Small tables with named rows and columns. After each table, cells are looked up by row and column.

nuzubu
fields: vizem, zutibe
kif: [0.431, 0.367]
reko: [0.536, 0.379]
lares: [0.456, 0.695]
roga: [0.425, 0.331]
zof: [0.437, 0.239]
zonitov: [0.472, 0.812]
beb: [0.485, 0.464]
zelem: [0.665, 0.687]

zelem, zutibe -> 0.687
kif, zutibe -> 0.367
reko, vizem -> 0.536
zof, zutibe -> 0.239
reko, zutibe -> 0.379
zonitov, zutibe -> 0.812
zonitov, vizem -> 0.472
roga, vizem -> 0.425
kif, vizem -> 0.431
zof, vizem -> 0.437

selinu =
,kiz,bazoko,muti,porevek,rog,rugan,sisil
tuzudud,-6.6,-0.2,-5.3,-3.9,0.8,7.7,-5.3
sitafo,-2.8,2.8,-1.1,-7.0,1.0,3.3,-1.8
tefeve,-2.1,3.3,2.2,-3.4,3.2,1.5,-3.0
risef,-3.0,1.4,2.7,1.8,4.4,1.9,0.5
deg,0.3,2.0,2.1,0.9,4.8,1.8,0.4
nalo,2.4,2.6,3.5,1.3,4.2,2.5,-0.7
mal,2.5,1.5,2.4,0.7,3.8,0.7,-0.6
fofativ,3.1,2.0,2.6,0.6,3.5,0.4,0.1
vurufeg,4.0,0.9,2.5,2.1,3.0,1.9,0.4
zut,2.2,1.9,3.5,2.8,3.2,0.7,-0.2
ruz,3.4,1.8,3.0,4.7,0.4,2.6,-0.2
saden,5.1,1.8,3.7,1.8,1.8,2.0,-1.5
zek,5.3,0.5,2.8,3.0,1.3,2.1,-1.0
bupos,5.8,-0.9,2.9,3.1,-1.1,2.7,-0.1

zut, bazoko => 1.9
ruz, bazoko => 1.8
ruz, rog => 0.4
zek, bazoko => 0.5
bupos, muti => 2.9
saden, porevek => 1.8
tefeve, kiz => -2.1
saden, bazoko => 1.8

Table gagafu
	puzegu	pok	pek	sofo	zuzitu	lapiboz	zudize
liziru	4.9	3.3	1.4	5.9	4.7	2.8	0.4
ded	3.3	4.8	7.5	2.2	4.2	5.4	8.1
mam	5.3	4.2	5.8	5.5	5.0	2.8	3.7
mis	3.6	4.2	2.9	3.0	3.4	5.0	4.8
kole	3.3	4.4	2.7	3.0	2.9	4.8	3.6
tef	5.7	3.0	5.8	5.9	4.3	2.9	2.3

zuzitu of mis is 3.4
sofo of liziru is 5.9
zudize of mam is 3.7
zuzitu of mam is 5.0
zuzitu of liziru is 4.7
pok of ded is 4.8
lapiboz of mam is 2.8
Row with the largest pok: ded

defon:
|  | nud | pur | kepa | budubu | lir | gup | bareb | zevigu |
|---|---|---|---|---|---|---|---|---|
| guluz | -776 | 9 | 909 | 140 | -316 | -6 | 246 | -235 |
| damuro | 501 | 81 | 656 | 140 | -176 | 35 | 246 | -182 |
| gur | -39 | 81 | 557 | 46 | 26 | -6 | 385 | 276 |
| rov | -102 | 81 | -74 | 426 | -176 | -6 | 78 | -437 |
| duf | -102 | 81 | -527 | 312 | -176 | -102 | 5 | -199 |
| delom | 23 | 81 | -360 | 302 | -176 | 155 | 398 | -379 |
| geg | -102 | 81 | -8 | 155 | -176 | -80 | 250 | -182 |
| pepa | 158 | 81 | 886 | -166 | 238 | -6 | 354 | -182 |
| leto | -102 | 122 | -4 | 140 | 88 | 161 | -207 | 709 |
| sokif | -102 | 32 | 205 | -47 | -176 | -6 | 246 | 184 |

gur, bareb => 385
duf, lir => -176
geg, gup => -80
geg, nud => -102
delom, gup => 155
pepa, zevigu => -182
delom, zevigu => -379
damuro, nud => 501
duf, gup => -102
leto, zevigu => 709
delom, budubu => 302
delom, lir => -176
guluz, bareb => 246
damuro, bareb => 246
rov, pur => 81
delom, bareb => 398
rov, nud => -102
rov, lir => -176
gur, zevigu => 276

